Below is a small trained network, with its code and all its weights. Each question gives an input and a target symbol and asks what happens when units are switched off, that is, made to give their printed mean instead of their output.

import numpy as np


def w(rows, s, z=0):
    codes = np.array(rows[::2]) - 128.0
    scale = np.full(codes.shape[1], s)
    scale[-1] = z or s
    return codes * scale


def f(y):
    return y / 2 * (1 + np.tanh(0.7978845608 * (y + 0.044715 * y**3)))


def softmax(a):
    e = np.exp(a - a.max(-1, keepdims=True))
    return e / e.sum(-1, keepdims=True)


def log_softmax(a):
    a = a - a.max(-1, keepdims=True)
    return a - np.log(np.exp(a).sum(-1, keepdims=True))


def net(x, mask):
    ids = ['ΔΘαβζημξτψω'.index(c) for c in x.split()]
    T = len(ids)
    res = E[ids] + P[:T]
    u = 0
    for l in range(3):
        q, k, v = (res @ M[l].T for M in (Q, K, V))
        z = softmax(np.where(np.tri(T) > 0, q @ k.T / 4**0.5, -1e9)) @ v
        res = res + np.where(mask[u], z, O[l][:, -1]) @ O[l][:, :-1]
        u += 1
        y = f(res @ A[l][:, :-1].T + A[l][:, -1])
        res = res + np.where(mask[u : u + 8], y, B[l][:, -1]) @ B[l][:, :-1]
        u += 8
    return log_softmax(res[-1] @ U[:, :-1].T + U[:, -1])


Q, K, V, O, A, B = {}, {}, {}, {}, {}, {}
E = w([
[136,139,163,136,134],'Δ',
[138,142,162,135,133],'Θ',
[146,141,167,134,128],'α',
[82,179,155,110,109],'β',
[172,96,171,107,97],'ζ',
[102,78,100,136,137],'η',
[130,116,80,103,115],'μ',
[179,113,96,73,86],'ξ',
[64,52,37,93,123],'τ',
[188,181,81,167,106],'ψ',
[131,3,232,35,113],'ω',
],0.015)
P = w([
[150,94,133,126,254],'0',
[118,139,130,79,179],'1',
[106,148,128,75,147],'2',
[95,145,117,105,113],'3',
[92,137,113,113,97],'4',
[86,134,108,116,84],'5',
[92,121,102,135,60],'6',
[88,115,97,134,58],'7',
[89,105,93,81,71],'8',
],0.0087)
Q[0] = w([
[182,196,170,122,211],'L0H1',
[14,86,223,152,173],'L0H1',
[70,177,72,151,112],'L0H1',
[35,253,227,185,25],'L0H1',
],0.0044)
K[0] = w([
[118,201,219,222,245],'L0H1',
[74,47,224,100,189],'L0H1',
[57,197,79,255,96],'L0H1',
[13,197,207,105,60],'L0H1',
],0.0039)
V[0] = w([
[180,150,174,164,169],'L0H1',
[107,67,173,1,104],'L0H1',
[149,199,227,136,100],'L0H1',
[141,45,172,113,138],'L0H1',
],0.0057)
O[0] = w([
[142,97,88,141,255,77],'L0H1',
[174,159,63,221,2,253],'L0H1',
[40,34,113,183,169,99],'L0H1',
[216,110,40,83,60,157],'L0H1',
],0.0047,0.004)
A[0] = w([
[162,100,124,138,117,84],'L0N1',
[118,125,83,105,137,164],'L0N2',
[119,109,126,92,97,49],'L0N3',
[94,107,76,155,163,98],'L0N4',
[116,133,110,122,96,104],'L0N5',
[145,117,250,121,139,67],'L0N6',
[121,121,75,154,168,84],'L0N7',
[144,191,150,175,151,1],'L0N8',
],0.013,0.0055)
B[0] = w([
[123,109,155,109,78,119],'L0N1',
[127,101,76,125,96,253],'L0N2',
[109,85,168,162,67,193],'L0N3',
[171,118,80,95,173,126],'L0N4',
[91,188,159,151,118,233],'L0N5',
[199,98,51,132,172,153],'L0N6',
[194,2,124,184,189,98],'L0N7',
[122,87,129,126,99,88],'L0N8',
],0.0087,0.0023)
Q[1] = w([
[123,98,208,245,210],'L1H1',
[83,154,88,161,58],'L1H1',
[98,142,63,217,202],'L1H1',
[145,174,85,2,132],'L1H1',
],0.0054)
K[1] = w([
[58,147,171,13,222],'L1H1',
[140,166,138,253,54],'L1H1',
[158,199,102,51,204],'L1H1',
[173,92,15,224,139],'L1H1',
],0.0037)
V[1] = w([
[75,97,174,68,113],'L1H1',
[120,75,98,10,172],'L1H1',
[97,157,123,99,106],'L1H1',
[159,68,154,33,161],'L1H1',
],0.011)
O[1] = w([
[94,27,133,209,149,194],'L1H1',
[107,134,98,251,120,252],'L1H1',
[123,89,116,117,102,194],'L1H1',
[124,138,144,218,125,185],'L1H1',
],0.012,0.0036)
A[1] = w([
[48,65,60,133,147,255],'L1N1',
[145,79,131,139,198,138],'L1N2',
[60,110,254,147,180,108],'L1N3',
[128,47,103,106,180,211],'L1N4',
[120,213,172,156,141,57],'L1N5',
[130,205,129,84,110,101],'L1N6',
[31,76,147,110,112,57],'L1N7',
[181,155,130,145,163,233],'L1N8',
],0.01,0.0066)
B[1] = w([
[155,184,156,124,39,252],'L1N1',
[136,163,192,145,199,128],'L1N2',
[49,121,43,179,107,142],'L1N3',
[215,226,182,152,101,153],'L1N4',
[191,139,115,165,254,136],'L1N5',
[207,164,96,144,215,135],'L1N6',
[74,55,82,148,57,164],'L1N7',
[46,124,152,94,103,148],'L1N8',
],0.0098,0.012)
Q[2] = w([
[162,116,173,171,138],'L2H1',
[187,102,76,146,156],'L2H1',
[63,141,171,101,39],'L2H1',
[136,107,84,251,98],'L2H1',
],0.013)
K[2] = w([
[101,122,64,216,65],'L2H1',
[101,124,148,254,206],'L2H1',
[141,39,150,43,62],'L2H1',
[242,83,172,218,81],'L2H1',
],0.0076)
V[2] = w([
[12,239,178,133,143],'L2H1',
[173,73,255,158,51],'L2H1',
[45,90,73,176,135],'L2H1',
[77,43,248,82,187],'L2H1',
],0.0069)
O[2] = w([
[154,189,179,2,107,126],'L2H1',
[170,180,113,192,92,245],'L2H1',
[165,62,161,128,72,139],'L2H1',
[53,201,222,151,144,4],'L2H1',
],0.0088,0.016)
A[2] = w([
[156,199,100,1,132,221],'L2N1',
[225,118,44,32,119,123],'L2N2',
[179,12,103,116,106,139],'L2N3',
[176,54,75,83,150,107],'L2N4',
[70,84,123,156,45,134],'L2N5',
[180,59,123,132,124,164],'L2N6',
[176,61,204,86,112,2],'L2N7',
[118,155,81,145,64,121],'L2N8',
],0.0088,0.0061)
B[2] = w([
[254,39,103,71,145,167],'L2N1',
[106,130,145,138,240,221],'L2N2',
[94,221,87,80,140,214],'L2N3',
[107,177,177,58,119,160],'L2N4',
[96,106,167,83,179,232],'L2N5',
[120,153,92,106,161,185],'L2N6',
[209,207,168,168,93,124],'L2N7',
[145,79,153,137,186,255],'L2N8',
],0.0076,0.023)
U = w([
[124,122,192,159,159,56],'Δ',
[119,126,193,149,154,68],'Θ',
[127,106,177,156,151,52],'α',
[130,140,159,47,2,126],'β',
[49,217,195,128,30,207],'ζ',
[207,195,145,160,113,221],'η',
[109,44,99,140,123,171],'μ',
[20,23,110,114,102,176],'ξ',
[92,167,82,140,141,66],'τ',
[185,46,135,141,161,10],'ψ',
[151,73,68,203,96,65],'ω',
],0.009,0.013)

Each question gives the input, a string of symbols that net reads in full, and the target symbol t.
The units are the heads (4 rows each of Q, K, V and O) and the neurons (one row each of A and B). Each row of codes is followed by its name. A weight is (code - 128) times the scale printed after its matrix; where a second scale follows, it is the last column's (O, A, B and U).
mask holds one flag per unit, layer by layer, with each layer's heads first. A switched-off unit (its flag False) gives its mean, the last column of its rows in O or B, instead of its output. The means were averaged over made-up inputs and are rounded, as every weight is.
A unit's drop is (log p(t) with every unit on - log p(t) with that unit switched off) / (log p(t) with every unit on - log p(t) with every unit switched off).
The circuit of an input: a set's keep is (log p(t) with only the set's units on - log p(t) with every unit switched off) / (log p(t) with every unit on - log p(t) with every unit switched off). Starting from the 12 units with the biggest drops (on a tie, the unit counted first), units are removed one at a time, each time the one whose removal leaves the highest keep (on an exact tie, the one counted first), for as long as the keep stays at least 0.8.
circuit, biggest first: the units of the circuit, biggest drop first
top k neurons: the k neurons with the biggest drops, biggest first
k most important neurons of layer l: the k neurons of layer l with the biggest drops, biggest first
input ζ ω β β β, target β: circuit, biggest first	[L1H1 L2H1]
input β β Θ ξ τ, target τ: top 4 neurons	[L2N3 L1N7 L2N2 L0N2]
input β ψ β, target ψ: circuit, biggest first	[L1H1 L2N1]
input Θ Θ ω η, target ω: circuit, biggest first	[L0H1 L0N6 L1H1 L2H1]
input β ω β ζ, target ω: circuit, biggest first	[L2H1 L0H1 L0N6 L2N4]
input α ω η, target ω: circuit, biggest first	[L0N6 L1H1 L2H1]
input β ζ α, target ζ: circuit, biggest first	[L2H1 L2N2 L2N1]
input β β β ζ β, target ζ: circuit, biggest first	[L2N1]
input ζ Θ β ψ ω ξ, target ω: top 4 neurons	[L0N6 L2N3 L0N3 L2N4]
input τ ζ β ω β τ Θ, target τ: top 3 neurons	[L1N1 L2N3 L0N2]
input ψ τ β β β β Θ β, target ξ: circuit, biggest first	[L0H1 L1N7 L1H1]
input τ Θ β β ω β, target ω: top 2 neurons	[L0N6 L0N3]
input τ Θ β Θ ω β Θ τ β, target τ: 3 most important neurons of layer 1	[L1N1 L1N4 L1N8]
input β η β Δ ω β β α η, target η: circuit, biggest first	[L1N4 L2H1]
input Θ β β β η ω μ, target ω: circuit, biggest first	[L2H1 L0N6 L2N3 L1N4]
input ω α τ ξ ω ξ ξ, target ω: most important neuron of layer 0	[L0N6]
input ω τ ψ τ β β τ α, target τ: top 3 neurons	[L2N3 L1N1 L2N2]
input Θ ω τ, target ω: circuit, biggest first	[L0H1 L2H1 L1H1]
input η β ζ β ζ β ζ β Δ, target ζ: circuit, biggest first	[L2H1 L2N1 L2N2]
input ω β β ζ Θ ξ ζ τ, target η: top 4 neurons	[L1N4 L0N4 L1N1 L2N3]
input τ ζ ζ ξ β β β α, target β: top 2 neurons	[L2N8 L2N2]
input τ β ω η τ β ω, target ω: circuit, biggest first	[L2H1 L1N4 L1H1 L1N7]
input Δ β ψ β, target ψ: circuit, biggest first	[L1H1 L2N1 L1N6]
input β ζ τ β Δ Θ β, target ξ: 2 most important neurons of layer 2	[L2N3 L2N4]
input τ τ ξ μ β Θ τ ζ, target τ: top 3 neurons	[L1N1 L2N3 L2N2]
input β τ τ β Δ, target τ: top 3 neurons	[L1N1 L2N3 L0N2]
input ψ ξ τ Θ τ ω τ β, target ω: top neuron	[L0N6]
